Rows near named flat spaces through zero
z561-z724: [ 356 -273  261 -136 -558   -3 -388 -179  451   57  -36 -153 -578  348
  145 -166   16  191 -627   12 -307  -35]
z712-z664: [ 445  484 -331  357  132 -143  820 -246  334  188 -195  153  393   74
  314  556  471 -188  660  117 -212 -145]
z524-z279: [-285  145   45   82   47   70  111  -14 -293  365   18  123  113 -154
 -253 -379  -52  -34  -91  -46  162  182]
z561-z724: [  -5   39   34 -238   34 -232 -183 -142   -1 -179 -222 -158  -43  455
  428  -53  162   60 -181  248 -179   39]
z111-z958: [-270  270  -98  262  239 -174  341    6 -440  197 -194  -29  327  -55
  147 -200   82   91   50   39  -49  168]
z226-z155: [ 370  243    1   39  154  -12    7   90  144   19 -205 -264   42  233
  282  126   67  216    1  153 -147   26]
z226-z155: [ -50  288  -26  113   47  160  247   38 -145  208  137  257  293 -208
 -244  111 -231   -5  243 -128  303  -92]
z712-z664: [-104   -2  170  -54   -1   25 -239  -24 -165   13 -152    4    1  107
  182  -50   84  181 -134  -67 -191  -48]
z111-z958: [ 320  104  136   73  -77  119 -107   80  247   85  -37 -124 -154  212
   51 -118  -59  243 -211 -190 -104   79]
z226-z155: [ 485  445  230   41   74  225   26  118  239  339 -335 -108  189  144
   70  213  120  188  119   -8  -85  -45]
z712-z664: [-130 -390 -242 -291   47  -80 -455   42 -208 -340  245  122  -93 -136
   15  134  141  -16   54  259   76 -205]
z226-z155: [  57  167 -433   34  266 -616  252   38  -48   28 -307 -381  117  232
  471 -103  375  305  -10  548 -268  329]
z712-z664: [ 264  203  -49   50 -109  -60  305  -50  381  189 -205  153  133  194
   22   35   36 -125   83  -44   40   23]
z111-z958: [ 364  -74   12   -3 -140  257 -129 -133  333   26  151   94 -318   -6
  -75  161 -129  -74   65  -21   54 -238]
z524-z279: [ -29 -185 -256  184 -210  -60  441 -226  272  -32  299  530  150 -230
 -200  490  234 -394  504 -234  -36 -291]
z561-z724: [ 117 -421 -142 -131    3  119 -389  105  272 -373  196 -242 -381 -142
   -2  145  -39 -173   58  151    1  -29]
z561-z724: [-330  214  391  108  -68  100  150 -282 -568  327  -11  417  183  -75
 -123  -95   98  227  -72 -372 -139 -225]
z524-z279: [-186   44  332 -240   -6   31 -255 -457 -270  272 -108  245 -196  333
  140 -147  119  140 -254   92 -266 -230]
z561-z724: [ 172  130 -227   56   13 -242  323   82  243  180 -174 -266  -99  168
  102 -505  -53  107 -379  251  -32  462]
z111-z958: [ 515  -45 -298 -114   18 -210    1   27  538  -44 -126 -455 -396  378
  295 -272  -33   27 -376  545  -87  299]
z226-z155: [-213   97  -66  -87   50 -145  122   29  -85   31  -23  -90  136  -40
  -51  -80  -19  -57   37  156  128  189]
z561-z724: [-143 -178  361  -39 -273  324 -292  -40 -139   64   49  231  -98 -106
  -84  -80 -154   69 -334 -302 -125 -196]
z712-z664: [  58   52  108   37   76   54  -95   73 -113  -31  -60 -192   16  -24
   88   58  130  127  -13    8 -129   12]
z111-z958: [ 354 -284 -549   98  195 -102  211  120  505 -166  169 -184 -215  -88
  -45   82   55 -360  193  358   41  133]
z712-z664: [-249 -353 -252  -62   85 -189  -82   11  -85  -44    0  104 -164 -102
  -86 -338   10 -128 -100  127   44  112]
z712-z664: [ 241 -153    3  118 -250   44  163  -50  399  141  222   65 -269  -80
 -385    1 -101 -142   -6 -162  107   -8]
z712-z664: [ -47 -157 -212  141   28 -137  143  123   19  -97  -98   67  106 -160
   13  -22  129 -109  123  -68  -20   52]
z524-z279: [ -43  283  492   66 -109  466   34 -242 -187  298  175  389   66  -34
 -351   76 -189  -67   99 -468  176 -303]
z111-z958: [-403  217  502   -7  -18   75 -116 -247 -572  324  -92  472  334  132
  -32   77  318  262   23 -441 -268 -283]
z561-z724: [ 259 -348 -110 -177 -311   54 -286 -198  425 -250  394  219 -395  137
  -19  231   51  -70  -17  -54  -49 -267]
z111-z958: [  51 -389  -97 -419  -60  -97 -437 -215  357 -106  -18    5 -492  198
    9  -72  119 -231  -44  349  -13  -51]
z561-z724: [-223  148   60   41  135   33    6  177 -239  -53 -109 -141  238  -69
   40  -59 -188    3   27  -31  140  130]
z712-z664: [ -35  148   35  -95  146  -68 -124  -23 -239   77 -178 -182   75   87
  253  -12  190  185  -80  296 -165   35]
z561-z724: [  15   14 -194  298   95 -156  306   27 -169  221  149  117   23 -249
 -265  -71  117  188  162 -125   21   22]
z524-z279: [ 107 -142  -13 -148  127 -158 -305   13  -47 -188 -128 -342 -336  241
  394 -179   12  426 -399  259 -350   73]
z524-z279: [ 283  175 -373  147  -97 -234  557    5  478  206   36  118   80  -68
 -213   94  -39  -90  315   48  237  122]
z524-z279: [ 222  385  206  363 -143  131  659 -252  248  652 -140  366   91   30
 -245  -88   37   20   59 -407 -135  -24]
z226-z155: [  46  306   63   11   33    1  141  181  107  137 -179 -180  222   -8
  -42   14  -74   73   96  -10  123  210]
z226-z155: [  23  -71  213 -104 -176    0 -507  222 -108  164  -93  -98 -250  216
  -93 -636 -299  461 -660 -156  119  201]
z226-z155: [ -33   -1  166  -54 -240   23  -42 -148  156   -6   35  216 -116   32
  -51  188 -232  172   80 -293   -1 -208]
z226-z155: [ -60  -31   93 -119 -100  -30  -98  -46   32  -63   -8  -34  -67   64
   22    8  -47   28  -71    1   -2   -2]
z712-z664: [ 176  641  117  320  246  -38  684  -74   52  422 -327 -103  295  254
  103 -138    4   94   70 -107 -105  235]
z226-z155: [ 460 -221  -44 -163 -186 -162 -334  129  588 -499 -176 -382 -395  367
  466  182 -177  301 -214   44 -226  -21]
z524-z279: [ 231  113  110   84  -68   14  232 -116  251  145 -231    6   -6  155
  158   84   85    1  -60  -20 -258  -44]
z712-z664: [-323  -85  153  -36  -17  132 -180  295 -337 -208  -47  -20  265 -245
   -2  -12 -199   54 -132 -170   68   17]
z524-z279: [ 271  -39  157   62 -297   10   48 -128  352 -166  106  122 -111  107
  -69  389   31  -16  222 -372  -15 -260]
z111-z958: [  76  371 -169  437  204  -96  693  110  -70  177 -146 -125  381 -172
    1   84  -43  -74  294  -12   80  150]
z111-z958: [  12  227 -199   73   59 -280  466 -434  -12  303  119  378   85  255
  -72   47  171 -139  252  121   75 -134]
z524-z279: [  14  247   14  115  141  -54  223   69 -287  264  -61  -42  172  115
  -14 -468  128  153 -350   43  -27  264]
z561-z724: [ 562 -163 -263  -84 -337 -187  -48  -59  645 -143   47  -71 -406  231
  169    2   85  135 -173  128  -82   11]
z226-z155: [-294  255  176  -15   18  -36  204 -300 -255  320 -159  210  249   48
   -6   89  125 -166  178   72  -13 -106]
z712-z664: [ 169  272 -166  122  115 -214  250  163  -16  -51  -67 -261  226   72
  142   70   53  165   92  128   64  168]
z712-z664: [  77 -174  170  -66 -144  213 -456  189   61 -118   88  -32 -189  -20
   -1  -40 -147  309 -248 -260  -95  -48]
z561-z724: [ -27 -567 -107 -195  -97 -205 -510  -33   34 -369   59 -275 -640  213
  267 -475   -5  178 -620  192 -258  143]
z561-z724: [-428 -187   48   27   98  -97 -188   20 -556 -116  -59   77  118  -34
  168 -259  204   95 -230  -84 -208   24]
z111-z958: [ 314  167 -149  -17  120   77  179  -79  308  -34  166  -59   18  143
   85  340  -12 -125  212  215   -1  -80]
z111-z958: [  15  -90   10 -158  115   33 -201  185  -49 -113  -85 -113  114  -49
  -80   30  161 -219   65  167  136   35]
z111-z958: [-104   85  133  -23   -6  -85  -54 -156 -340  259 -126  132   18   49
  -21 -139   72  149 -110   80   -7 -119]
z524-z279: [ -35 -504  -54 -213 -237   49 -655  159  174 -518   66 -191 -358  -87
  240   91 -106   94 -168    2 -107  -64]
z561-z724: [ 315 -326 -236 -116 -173 -178 -210 -107  538  -68  160 -104 -516  310
   70  -83  -56    3 -234  226  -89   38]
z561-z724: [-231  111 -116  110  448 -179   80  234 -451 -106 -257 -259  434  -89
  216   43  372  -37  223  190 -113  172]
z111-z958: [ 119  -59 -360   44   58 -155  166   45  289  -50  216 -214 -257  -64
 -253 -190 -233 -221  146  202  409  256]
z712-z664: [ 274   54   72  126  -63   38   67   53  174   87  -12  199  -46   36
 -161    1   12  225   70 -396    1  -98]
z561-z724: [ 428 -544 -439 -344 -118 -285 -453   79  685 -507  270 -336 -670  298
  129  -24  -63   13 -215  410   27  109]
z226-z155: [-145  125  -50    7    7 -193  215 -270 -224  243  242  388   30   41
 -246   -7   29  187  138  -98  101 -153]
z524-z279: [ 267  248 -250  -82   46 -372  264  -50  366   83 -173 -104   69  427
  189  -35  105   33   35  280   35  201]
z111-z958: [  20  251   68  257   46  -28  218 -141 -230  335  216  213   59   51
 -231  -31   -2  264   98 -270   52  -94]
z524-z279: [ 192  672  297  280  115  230  454   91   50  643 -283  -44  241  -83
 -305 -143 -209  208  158 -283  178  188]
z712-z664: [-144 -446 -142 -100 -198  -57 -300   57    1 -371  244   39 -174 -178
   31  154  -81   -1  -60    2  -24 -141]
z524-z279: [-461 -326   75 -250  164   28 -528  -24 -486 -306  228  -34  -68  -53
   42   27   99  -39  -59  123  -64 -106]
z561-z724: [ 127  193   11  194  -58  103  467 -220  160  283  146  210   23  -24
 -274    1  -15 -270  158 -123  131  -28]
z226-z155: [ 574 -282   15 -128 -371    4 -290 -161  618 -262   76   -4 -443  253
  226  399  183  102  -45  -23 -295 -319]
z524-z279: [ -74  153  -59   15  139  -93  238  -43 -117  262 -150  -70   97  127
   40 -367   16 -112 -254  283    1  241]
z524-z279: [ 148   -9 -102   -6  -27   23   79 -153  140  119  140  386  -43  -64
 -128  254   71  103  264 -112  -32 -283]
z561-z724: [ 459   31  143 -212 -169   72 -121 -233  423 -124  -83  -80 -293  310
  237  233  129   12  -52  126 -183 -196]
z524-z279: [ -17  166  326  -45   49   65  -12 -201  -89  378 -154   72  -87  288
  -76 -287   21   62 -252  -47 -107   23]
z226-z155: [-315  116  532 -252 -172  234 -288  150 -152  117 -258 -203   49  -55
 -147 -339 -212   31 -368 -133  114  253]
z226-z155: [ 168   52 -172  -10  -46 -138  307 -193  218  187  100  127 -174   65
 -115  -99  -65   27  -40  143   40   16]
z111-z958: [-167  204  143 -307   60 -267 -169   31 -267    5 -227 -208  184  406
  291 -233  117  278 -400  286 -106  211]
z226-z155: [ 442 -241   70 -345 -596  -17 -197 -284  693 -157  323  230 -484  213
 -170  324  -61   13  -67  -62   66 -318]
z111-z958: [-639  403  374   64  132   57  162   21 -660  407 -364   34  551 -116
  -26 -221  -55   -9  -54  -69   36  169]
z111-z958: [ -47  -36  -36   33  -34   64  -13  -50  -65   -4  205  178  -43 -140
 -124  146 -183   91  127 -106   94 -183]
z712-z664: [  46  206  220   41   67  102  -15   74  -47  228 -273 -334   68   66
  131 -125  110   47 -194  148 -180  204]
z226-z155: [  47  127 -276   98  218  -88  248  248   88  -56  141  -59   88  -80
 -173  -81 -369  120  141  -48  304  190]
z712-z664: [ 270  145   99  -16  -99   83   13  213  245   21  -99 -170   51   47
  -61  -11 -124   68  -96  -58  118  120]
[  59  224 -375  265  186 -299  569  241   79  150 -124 -323  288  -71
  -71 -226   44 -220   96  281  227  475] => z712-z664
[  57   75 -173  146   45 -135  353   76  187  -52   23 -310  -52 -165
 -104   31 -187 -102  183  114  177  216] => z111-z958
[ -35  394  199   78  190  -98  210  108 -135  298 -267 -326   84  219
 -110 -507 -164  116 -222   -2  181  420] => z712-z664
[ 365 -260 -357 -224 -115 -199 -255  186  558 -457  125 -393 -357  191
  191  -13  -72    8 -139  306   89  211] => z561-z724
[ 307 -419  -41 -103 -388  266 -427   -1  520 -323  330  -60 -569  -88
  -10  120 -237  -14 -161 -104  -12 -140] => z561-z724
[-212 -482  172 -211  -42   79 -637   94 -278 -335  264 -221 -412  -20
  -46 -291  -61  146 -487   -9  -93   36] => z524-z279
[ -99   79 -198  191   88 -166  403  -27 -103   -4  140   95  215  -88
 -123   78   15 -167  244  -26  151   26] => z712-z664
[ 168 -223 -106  -45  -93 -182 -220   93  110 -290  -52 -246 -273  156
  298 -144   -1  276 -332   78 -195   79] => z226-z155
[-336 -211 -174  176  227  -34  -20   35 -367  -54  102  127   61 -104
   -4 -228    1 -129  -20  -57  -13   33] => z524-z279
[ 312    9 -399  264  134  -29  674 -150  519  386  162   73  -71 -115
 -498    9   32 -789  422  301  353  119] => z111-z958
[  94  323 -154  126  390 -341  409   22  -25  251 -444 -259  227  271
  343 -118  253  176  -11  339 -312  269] => z524-z279
[-251 -407 -279  -35 -157 -230   17 -132  -39 -164  129  258  -64 -217
  -70  101   96 -271  151  104   55 -155] => z712-z664
[ 493 -229 -121   34 -245  204  -31 -172  650 -108  275  125 -404   -5
 -144  349  -79 -310  240  -54   88 -283] => z561-z724
[-156 -268 -195 -125  115  -36 -167  196   34 -313   98 -215  -67 -204
  -32   19  -38 -168   84  174   95  144] => z111-z958
[  84  -56  -12 -148  -67 -165  -98 -110  114  -52   55 -147 -292  181
  -11 -113  -99   94 -136  157   72   45] => z712-z664
[-326 -225 -167 -143   -5 -215   96 -142   35 -275  106   22  -89  -41
   26   67 -124 -224  110  128   50   19] => z226-z155
[-185  -78  165   72  148  -33 -287 -153 -475  243   30  354  -92  153
  -79 -212   83  355 -110 -269 -144 -243] => z226-z155
[ -24   49  115   57   16  -93   36   47 -137  -68 -107   54   87   81
   81   -4  -18  262  -58 -233 -105  -56] => z712-z664
[-245  244  387  249 -139  291   99 -125 -464  126  340  390  299 -120
 -263  226 -160  113  140 -616  115 -319] => z561-z724
[-109 -140   87 -160   -6   59 -503  126 -301 -465   16 -127   21 -110
  286  283   81  249   68  -39  -90 -208] => z712-z664
